Here is a tiny trained network, its code and every weight. The questions are about switching its units off for an input and a class, where a switched-off unit gives its printed mean instead of its output.

import numpy as np


def w(rows, s, z=0):
    codes = np.array(rows[::2]) - 128.0
    scale = np.full(codes.shape[1], s)
    scale[-1] = z or s
    return codes * scale


def f(y):
    return y / 2 * (1 + np.tanh(0.7978845608 * (y + 0.044715 * y**3)))


def log_softmax(a):
    a = a - a.max(-1, keepdims=True)
    return a - np.log(np.exp(a).sum(-1, keepdims=True))


def net(x, mask):
    res = np.array(x, float).reshape(1, 2) / 4 @ E
    y = f(res @ A[0][:, :-1].T + A[0][:, -1])
    res = res + np.where(mask, y, B[0][:, -1]) @ B[0][:, :-1]
    return log_softmax(res[-1] @ U[:, :-1].T + U[:, -1])


A, B = {}, {}
E = w([
[18,23,2],'x0',
[104,40,251],'x1',
],0.006)
A[0] = w([
[102,40,73,115],'n0',
[128,24,203,193],'n1',
[106,150,139,99],'n2',
[150,180,40,164],'n3',
[131,228,58,200],'n4',
[163,102,117,12],'n5',
[86,100,204,114],'n6',
[164,106,116,46],'n7',
[126,75,182,115],'n8',
[172,154,62,43],'n9',
[146,135,108,3],'n10',
[30,97,92,52],'n11',
[132,88,143,2],'n12',
[160,149,225,117],'n13',
[62,104,60,61],'n14',
[192,174,175,34],'n15',
[204,173,150,47],'n16',
[81,170,153,13],'n17',
[110,88,186,131],'n18',
[122,247,122,106],'n19',
[26,46,76,45],'n20',
[135,141,168,1],'n21',
[80,104,189,177],'n22',
[158,220,48,232],'n23',
[136,127,127,3],'n24',
[125,207,99,92],'n25',
[142,234,180,34],'n26',
],0.014,0.0059)
B[0] = w([
[134,65,226,203],'n0',
[17,111,29,206],'n1',
[203,144,142,121],'n2',
[14,37,159,213],'n3',
[27,102,31,235],'n4',
[205,126,150,111],'n5',
[88,48,58,161],'n6',
[194,113,121,113],'n7',
[55,73,35,155],'n8',
[58,42,68,151],'n9',
[215,117,58,114],'n10',
[227,8,181,183],'n11',
[140,69,116,118],'n12',
[132,38,206,198],'n13',
[172,20,200,188],'n14',
[211,4,167,176],'n15',
[199,80,161,172],'n16',
[181,110,171,113],'n17',
[42,79,52,158],'n18',
[116,25,171,188],'n19',
[177,43,234,218],'n20',
[168,46,26,124],'n21',
[17,145,53,170],'n22',
[27,109,96,254],'n23',
[210,78,173,111],'n24',
[98,27,96,163],'n25',
[188,3,163,186],'n26',
],0.008,0.01)
U = w([
[32,115,80,120],'0',
[242,55,232,96],'1',
[21,158,122,188],'2',
[174,248,92,2],'3',
[160,250,98,2],'4',
[212,211,70,2],'5',
],0.013,0.0077)

Each question gives the input, the list of numbers given to net, and the class t.
The units are the neurons (one row each of A and B). Each row of codes is followed by its name. A weight is (code - 128) times the scale printed after its matrix; where a second scale follows, it is the last column's (A, B and U).
mask holds one flag per neuron, in row order. A switched-off neuron (its flag False) gives its mean, the last column of its row in B, instead of its output. The means were averaged over made-up inputs and are rounded, as every weight is.
A unit's drop is (log p(t) with every unit on - log p(t) with that unit switched off) / (log p(t) with every unit on - log p(t) with every unit switched off).
The circuit of an input: a set's keep is (log p(t) with only the set's units on - log p(t) with every unit switched off) / (log p(t) with every unit on - log p(t) with every unit switched off). Starting from the 12 units with the biggest drops (on a tie, the unit counted first), units are removed one at a time, each time the one whose removal leaves the highest keep (on an exact tie, the one counted first), for as long as the keep stays at least 0.8.
units of the circuit, in order: the units of the circuit, biggest drop first
unit that matters most: the unit with the biggest drop
top k neurons: the k neurons with the biggest drops, biggest first
drop when u is switched off: that unit's drop, to one decimal
input [8,6], class 1: units of the circuit, in order => [n20]
input [-7,-6], class 1: top 3 neurons => [n26 n15 n16]
input [4,2], class 1: top 2 neurons => [n4 n23]
input [-5,5], class 0: top 3 neurons => [n1 n22 n20]
input [-4,-2], class 1: top 2 neurons => [n1 n22]
input [-3,-2], class 2: top 2 neurons => [n20 n11]
input [-3,1], class 2: top 2 neurons => [n20 n11]
input [-4,4], class 0: top 2 neurons => [n1 n20]
input [-5,-4], class 1: top 2 neurons => [n1 n26]
input [-8,8], class 0: top 2 neurons => [n1 n22]
input [3,0], class 2: drop when n13 is switched off => 0.8
input [7,-6], class 1: drop when n11 is switched off => 0.3
input [-6,-4], class 1: drop when n15 is switched off => 0.1
input [-4,7], class 0: drop when n12 is switched off => 0.0
input [-3,3], class 2: unit that matters most => n4
